q109: [106 139 152 150 116 128 108  99 130 130 150 120 128 160 125 163  97 105
 120 136 126 100]
q431: [125 105 108 139 128 106 130  97  99 126 163 136 120 100 120 160 117 150
 128 152 150 130]
q638: [102 131 142 162 158 111  89 107 125 125 150  95 100 173 119 183 101  79
 131 153  99 102]
order: [100 126 136 120 105  97 163 125 160 128 120 150 130 130  99 108 128 116
 150 152 139 106]
q109
order: [120 136 126 100 106 139 152 150 116 128 108  99 130 130 150 120 128 160
 125 163  97 105]
q109

q240: [ 35  98 148 132  31]
q899: [148  98  35  32 132]
q293: [216  38 134 110 112]
q177: [ 57 105 163 196  61]
order: [134 110 112 216  38]
q293
order: [ 98  31  35 148 132]
q240
order: [132  32  35  98 148]
q899

q293: [ 76 160 150 146 123 152 103  88  90 136 104 122 143  83 111 148 106 129
 131 114 184 102 118]
q964: [ 90 122  88 106 118  83 131 184 129  76 149 152 136 148 114 160 104 123
 103 102 111 146 143]
q177: [104 118 111 135  83 143 148 103 102 122  88 129 114 160 184 106 149 146
  76 123  90 131 152]
q109: [184  90  76 106 160 111 102 149 148 152 103  83 122 129 104 130 118 123
 136 143 146  88 114]
order: [146 148 103  76  88 149 160 106 143 129  90 131 111 114 184 102 152  83
 135 122 123 118 104]
q177
order: [122 143 131 111 114  83 149 146 184 106 103 152 102  88 135  90 118 104
 148 160 123  76 129]
q177
order: [ 90 131 152 104 118 111 135  83 143 148 103 102 122  88 129 114 160 184
 106 149 146  76 123]
q177
order: [143 146 111 102 103 123 104 160 114 148 136 152 149  76 129 184 131  83
 118 106  88 122  90]
q964
order: [ 76  83  88  90 102 103 104 106 111 114 118 122 123 129 131 136 143 146
 148 150 152 160 184]
q293

q240: [182 157 127 134]
q177: [156 182 127 134]
q340: [179 223 169 171]
q899: [178 225 187 190]
q638: [195 182 140 151]
order: [151 195 182 140]
q638
order: [134 182 157 127]
q240

q177: [124 132 130 131 149 110 127 115 112 116 163 128  76 101 137 130 155 119
  82  82  97 170  65 106 114 175  95 111 146]
q964: [183 208 221 134 181  39 112 119 118 120 153 128  92 110 134 129 146 121
  97  96 107 158  86 113 119 150 150 123 107]
q32: [193  81 122  92 158 105 118 122 120 122 145 128 102 115 132 129 141 124
 106 106 113 149  98 117 121 116  79  98 105]
q899: [102 130  77 157 119 107 129 132  75  99 110 122 120  89 126 162 146 156
  88 128 139 121  77 109  66 106 188 114 182]
q431: [142 160 131 123 111  81  94 124 104 114 135 126 106 105 131 140 144 134
  97 111 120 142  87 113 101 105 160 157 195]
q293: [115 158 129 102 124 105 122 117  98 193 122 120  98 105 106 122 118 113
 122 149 106  79  92 145 116 132 141  81 128]
order: [ 79  81  92  98  98 102 105 105 106 106 113 115 116 117 118 120 121 122
 122 122 124 128 129 132 141 145 149 158 193]
q32
order: [107 123 150 150 119 113  86 158 107  96  97 121 146 129 134 110  92 128
 153 120 118 119 112  39 181 134 221 208 183]
q964
order: [117 118 145 102 113 128 122 193 158 132 149 116 105 141  98  92  98 120
 124  79 122 106 115 129 106 105 122  81 121]
q32
order: [ 39  86  92  96  97 107 107 110 112 113 118 119 119 120 121 123 128 129
 134 134 146 150 150 153 158 181 183 208 221]
q964
order: [128  81 141 132 116 145  92  79 106 149 122 113 118 122 106 105  98 120
 122 193  98 117 122 105 124 102 129 158 115]
q293

q638: [111 131 146 135 136 112 131 124 143 141 136 137 109 114 109 119 134 127
 127 126 141 128 132 137 135]
q32: [141 119 127 140 135 143 141 146 132 125 127 117  79 134 170  91 113 137
 136 173 100 131 104 136 112]
q964: [127 132 127 112 143 136 136 135 125 134 137 141 119 141 131 146 140 104
  91  79 117 170  99 173 113]
q293: [134 126 111 137 127 128 132 112 141 119 109 131 136 109 131 136 137 135
 114 146 143 141 127 136 124]
order: [135 137 132 128 141 126 127 127 134 119 109 114 109 137 136 141 143 124
 131 112 136 135 146 131 111]
q638
order: [124 134 126 111 137 127 128 132 112 141 119 109 131 136 109 131 136 137
 135 114 146 143 141 127 136]
q293
order: [137 119 141 131 127 136 128 126 137 109 127 134 124 131 114 132 146 136
 109 112 111 143 136 141 135]
q293
order: [124 136 127 141 143 146 114 135 137 136 131 109 136 131 109 119 141 112
 132 128 127 137 111 126 134]
q293
order: [113 173  99 170 117  79  91 104 140 146 131 141 119 141 137 134 125 135
 136 136 143 112 127 132 127]
q964
order: [135 111 131 146 135 136 112 131 124 143 141 136 137 109 114 109 119 134
 127 127 126 141 128 132 137]
q638

q279: [151 107 115 116]
q964: [113 120  91 165]
q899: [130 124  92 142]
q340: [ 69  99  52 193]
q508: [ 99 110  68 174]
q638: [116 116 106 151]
q431: [100  96  84 152]
q109: [114 103  95 148]
q177: [114 102  85 152]
q32: [116 107 116 151]
q240: [103 118  92 152]
order: [116 106 116 151]
q638
order: [107 116 116 151]
q32
order: [107 115 116 151]
q279

q899: [196 136 132 202 163 135  88  95]
q240: [103 120  93  99 159 154  99 133]
q964: [ 70 137  94 175 148  52 108 192]
q279: [115 167 135 172  67 100 118 120]
q177: [115 122 113 159 102 173 159 126]
q431: [132 128 106 119 183 141  79 145]
q32: [101 129  49 201  79 129  99 115]
q293: [ 82 105 102 126 113 148 134 114]
order: [ 67 135 115 167 120 172 118 100]
q279
order: [ 70 108 148  94  52 175 137 192]
q964

q32: [135 142 118 222 189 122]
q177: [143 135 118 190 122 222]
q293: [142 135 122 190 222 118]
q508: [147 101 114  42  55 110]
order: [222 143 135 118 190 122]
q177
order: [122 189 222 118 142 135]
q32
order: [190 222 118 142 135 122]
q293
order: [118 142 135 122 190 222]
q293

q431: [129 133 141 122 109 181 133 154 122 128 121  63 121 143  41 131 134 131
 134 114 124  59 105 120 121 125 134  79  98 120 138 119 122 134 178]
q899: [128 105 181 133 121  41 134 131  98 178 124 134 120 118 114 125 122  59
 143 129 141  63 133 122 154 121 134 134 121 120 138  79 109 131 122]
q177: [138 143  41 133 121 141 154  79 134 122 109 125 118 181 122  98 134 121
 105 120 128  59 121 133 134 125 129 134 122 131 131 114 120  63 178]
order: [ 41  59  63  79  98 105 109 114 119 120 120 121 121 121 122 122 122 124
 125 128 129 131 131 133 133 134 134 134 134 138 141 143 154 178 181]
q431
order: [134 134 122  41 105 125 134 121 128 181 121 133  63 124 138 154 143 118
 133 122 120  79  59 122  98 121 114 134 109 131 120 178 131 141 129]
q899
order: [122 131 109  79 138 120 121 134 134 121 154 122 133  63 141 129 143  59
 122 125 114 118 120 134 124 178  98 131 134  41 121 133 181 105 128]
q899
order: [134 105 134 133 134 125 120  63 131 129 178 131  79 128  59 120 181  41
 143 134  98 109 118 122 154 133 121 121 122 121 122 138 114 124 141]
q899
order: [ 63 122 154 119 124 141 134 122 134 122 129 121 128 134 120  41 133 120
 138 121 109  79 143 105  59 131 121 181 131 178 114  98 125 134 133]
q431
order: [ 41  98 128 133 121 141 178 138 121  79 121 105  63 122 120 125 129 131
 122 131 109 134 122 114 133  59 134 181 118 143 124 134 120 134 154]
q899

q340: [132 155 138 151 139 189 171]
q899: [132 155 138 147 139 189 171]
q431: [189 132 155 137 139 171 147]
q109: [117  68  74  46 142 104  84]
q177: [154 141 139 131 151 133 128]
q508: [ 87 150 123 155 108  58 186]
q32: [117 143 130 143 120  76 112]
q240: [155 121 135 114 149 125 113]
q293: [ 74  46 142  68  84 117 105]
q964: [ 87 150 123 155 108 188 186]
q279: [ 74  46  90  68  84 117 105]
q638: [204 113 144  96 182 161 109]
order: [161 182 109 144 204 113  96]
q638
order: [105 117  84  68  90  46  74]
q279
order: [ 46  68  74  84  90 105 117]
q279
order: [132 138 171 189 139 147 155]
q899
order: [ 58  87 108 123 150 155 186]
q508
order: [132 138 139 151 155 171 189]
q340
order: [ 84  68 105 142  74 117  46]
q293

